In the rows, 128 means zero.
Each row is followed by its group and then its class within the group.
[124 132 135 124 133 134 149 113 113 168 123 152 129 137  20 143 138 112
 123 157 142 144 137  74 116 131 149 148 120 133 137 130 157 115  99 124
 129 129 117 111 117 165 127 144 152 142  99 102 128 129 144]
HL B
[121 127 130 116 141 158 120  94 115 176 113 169 127 132  64 129 140 145
 110 192 119 148 133 109 136 120 172 147 116 116 110 136 129 117 110 131
 141 120 129 117 115 141 120 145  57  95  81 135  96 135 101]
GP V
[123 100 126 138 112 135 154  98 111 177 117 139 133 140  34 135 129  97
 128 163 114 135 147  72 130 127 139 127 120 117 120 133 144 115 110 141
 134 137 117 123 130 143 153 135 203 138 112 100 138 115 130]
HL B
[101 124 135 117 133 142 139 109 100 173  84 151 134 138   4 136 138 127
 139 154 127 139 150  47 121 122 161 139 128 143 137 157 143 152  94 136
 137 130 138 113 126 147 114 140 230 138  91 116 158 162 132]
HL X
[122 128 121 127 138 138 144 101 119 174 108 140 128 148  72 131 145 138
 129 183 136 140 139  95 136 117 185 150 130 140 136 135 128 112 101 137
 159 128 136 123 116 133 126 128 111 109  93 103 127 127 131]
GP U
[108 129 127 105 135 142 133 112 118 173 112 133 138 151  47 116 137 151
 112 192 124 155 134 161 120 114 184 166 112 135 122 133 141 102 100 132
 152 135 149 121 122 137 134 138  64  95  76 145 124 140 127]
GP V
[109 135 126 134 138 107 152  90 112 177 103 149 125 142  29 137 134 134
 125 176 133 146 136 106 128 122 185 194 117 137 118 140 139  93 107 117
 158 138 136 117 142 134 120 133 106 148  73 122 118 154 131]
GP L
[115 139 134 125 133 148 103 116 118 157 102 130 131 137  91 120 139 147
 122 170 133 148 125 129 131 111 162 179 114 134 109 134 128 130 136 126
 145 124 123 110 137 121 123 128  82 121 109 134 131 128 132]
GP L
[117 134 130 119 123 143 155 112  91 160 101 143 132 134   4 136 137 123
 133 168 138 130 131  75 166 133 167 150 112 131 139 134 155 117  99 138
 144 123 140 115 118 154 127 122 188 151  95 127 136 151 134]
HL W
[122 127 133 137 125 145 145 105 101 164  97 147 117 137   5 130 129 104
 116 160 128 150 138  80 126 131 148 133 125 123 125 131 160 141 114 141
 128 122 137 115 111 165 121 126 168 152 119 113 128 149 154]
HL X
[110 123 133 134 130 119 144 110 112 144 116 186 124 133  30 132 133 112
 126 142 142 132 132  64 135 134 127 117 133 141 118 120 140 154 100 126
 134 125 128 116 128 142 137 127 228 157 160 108 134 149 134]
HL B
[107 125 130 131 139 155 147 116 100 192  91 141 125 137   9 119 140 148
 118 221 130 150 142 117 149 126 180 180 103 150 121 142 136 114  90 129
 148 133 127 128 133 139 115 136  31  88  51 132 142 143 142]
GP V
[116 130 130 126 135 142 134 104 114 165 123 138 125 130   7 130 128  88
 132 138 136 155 130  37 119 131 136 128 126 133 120 132 150 117 126 121
 135 130 125 119 114 139 129 138 155 149 106 115 143 131 141]
HL W
[126 132 126 135 124 141 137 100 120 183 119 142 137 155  70 128 138 121
 129 196 147 153 142 104 135 120 182 193 118 127 132 135 151 164  98 117
 153 135 135 101 136 117 104 114 112 100  73 129 127 117 157]
GP U
[103 127 137 127 120 139 144 111 108 180 127 154 133 126  57 127 136 126
 122 187 133 152 143 143 140 124 184 164 118 158 132 138 129 132  93 132
 143 131 134  90 131 154 120 119 119 128  86 119 129 137 139]
GP U
[122 116 137 122 135 131 136 107 102 162  91 160 127 138   4 144 130 114
 129 151 127 139 120  72 124 126 132 120 114 133 131 134 149 140 116 136
 146 129 125 130 130 144 125 138 212 153  94 109 140 153 130]
HL X
[120 122  89 117 133 128 127 138 128 143 107 128 138 143 106 128 119 152
 133 182 138 135 135 147 123 124 170 151 113 136 145 136 138 116 116 126
 143 135 140 119 124 131 123 131 100  85  88 141 102 134 116]
GP V

Each row is followed by its group and then its class within the group.
[122 130 141 131 141 147 130 117 135 116 110  95 132 115  96 142 138 127
 113 162  94 128 122 121 143 129 112 125 142 131 117 126 134 105 120 160
 123 136 141 136  84 137 128 100 118 113 141 145 100  95 122]
(46) (238)
[130 126 131 117 146 115 130 123 134 135 124 123 135 133 125 138 128 137
 134 124 107 153 122 126 135 142 111 132 122 130 123 119 123 131 140 145
 102 139 116 103 124 142 134  78 133 127 134 121 126  91 111]
(46) (236)
[126 139 128 128 144 129 130 132 120 128 134 115 128 129 112 121 136 136
 115 125 141 132 125 124 127 129 124 141 128 123 126 124 132 128 128 127
 124 130 101 125 127 142 128 123 115 121 117 120 135 133 130]
(38) (249)
[133 136 125 115 158 115 122 124 131 136 128 133 137 121 118 122 132 135
 127 108 126 133 139 128 129 133 123 126 122 130 124 138 138 131 128 128
 125 135 118 131 133 134 125 145 138 114 137 109 119 143 121]
(39) (239)
[126 144 139 114 160 125 140 133 144 138 121  91 143 130 107 131 142 141
 122  96  75 146 123 109 135 138 117 127 119 124 119 115 112 132 147 154
 126 139  86 126 130 138 128 101 139  98 128 112 110 108 115]
(38) (240)
[127 128 122 128 170 120 121 128 113 107 123 119 130 124 113 121 125 123
 112 105 164 126 137 119 125 137 116 135 143 138 136 126 127 134 118 124
 116 135 128 120 127 148 142 114 136 117 146 121 110 147 121]
(39) (239)
[117 139 127 132 158 136 132 129 135 121 124 109 136 131 103 137 135 127
 113 113 114 131 128 118 131 160 140 121 128 127 131 137 119 131 129 134
 127 135 130 122 133 138 125 138 118 117 128 120 111 125 126]
(39) (248)
[131 134 132 118 146 120 115 118 131 141 118 132 125 134 135 137 128 134
 137 139 104 141 107 129 136 109 129 126 120 119 121 125 136 123 126 150
 110 140 120 133 122 124 130 119 157 113 139 132 114 116 133]
(41) (237)
[135 119 126 124 113 117 130 125 126 138 139 152 138 135 136 133 133 130
 141 132 118 134 124 129 107 123 118 134 114 113 128 129 133 136 131 127
 122 129 129 126 119 121 124 124 123 138 117 135 134 112 132]
(38) (249)
[135 119 143  98 115 137 131 125 151 169 141 141 141 133 180 131 144 126
 156 115  53 158 113 126 150 127 115 123 105 135  68  92  97 133 130 182
  91 142 103 122 128 102 180  76 177 102 146 119 127  94  99]
(41) (233)
[136 121 127 117 143 123 132 137 132 151 137 157 143 134 145 120 114 134
 142 103 132 152 126 127 126 129 114 127 117 132 124 124 118 134 141 128
 107 132 106 123 128 126 137 125 158 131 136 120 155 115 108]
(38) (240)
[128 125 128 132 147 119 125 117 126 114 118 119 127 134 119 143 133 124
 128 158 112 132 106 130 113 115 127 123 128 115 127 127 137 109 124 136
 122 146 123 126 116 142 121 101 140 119 137 133 101 110 123]
(41) (237)
[125 141 119 127 129 130 127 132 117 129 120 111 131 126 119 153 143 124
 129 148 100 145 113 124 131 137 131 116 118 120 115 126 133 109 122 167
 105 148 122 130 114 143 130  87 128 118 138 142 113  90 124]
(46) (236)
[129 118 121 125 140 122 129 123 136 136 120 111 146 122 111 137 140 126
 135 137  70 140 128 116 134 136 102 125 136 128 125 123 134 135 128 153
 114 141 105 127 125 140 135  96 123 115 140 131 111  96 119]
(46) (236)
[126 130 129 129 163 130 136 125 134 123 125 121 151 136 120 148 140 136
 119 125  94 144 125 118 138 146 118 128 125 121 120 110 117 121 118 152
 106 148 104 116 126 151 138  90 150 104 128 120 101  99 114]
(46) (236)
[131 137 127 123 183 125 138 125 147 115 124 128 153 132 117 146 134 135
 118  88 104 142 129 115 130 174 146 114 122 127 112 129 105 133 124 135
 122 128 128 119 126 142 139 128 154 116 131 122 112 108 110]
(39) (248)
[127 143 123 125 123 152 126 131 115 131 115 131 132 117 109 122 136 125
 111 148 139 127 127 132 125 116 113 122 158 117 137 134 155 121 116 128
 123 130 134 147 133 133 108 112 113 124 133 143 133 129 128]
(41) (233)
[130 154 124 129 142 116 124 122 127 113 119 111 119 122 116 133 131 125
 118 119 142 123 133 127 136 130 133 114 134 121 127 141 134 125 119 135
 132 135 139 124 131 130 122 127 131 111 126 133 110 149 127]
(39) (239)
[127 130 130 125 125 123 142 125 126 128 113 134 137 131 121 142 139 132
 128 139 109 145 116 125 131 137 120 121 125 121 120 118 132 116 119 143
 107 131 114 130 116 140 131  95 126 123 131 136 123  89 122]
(46) (236)
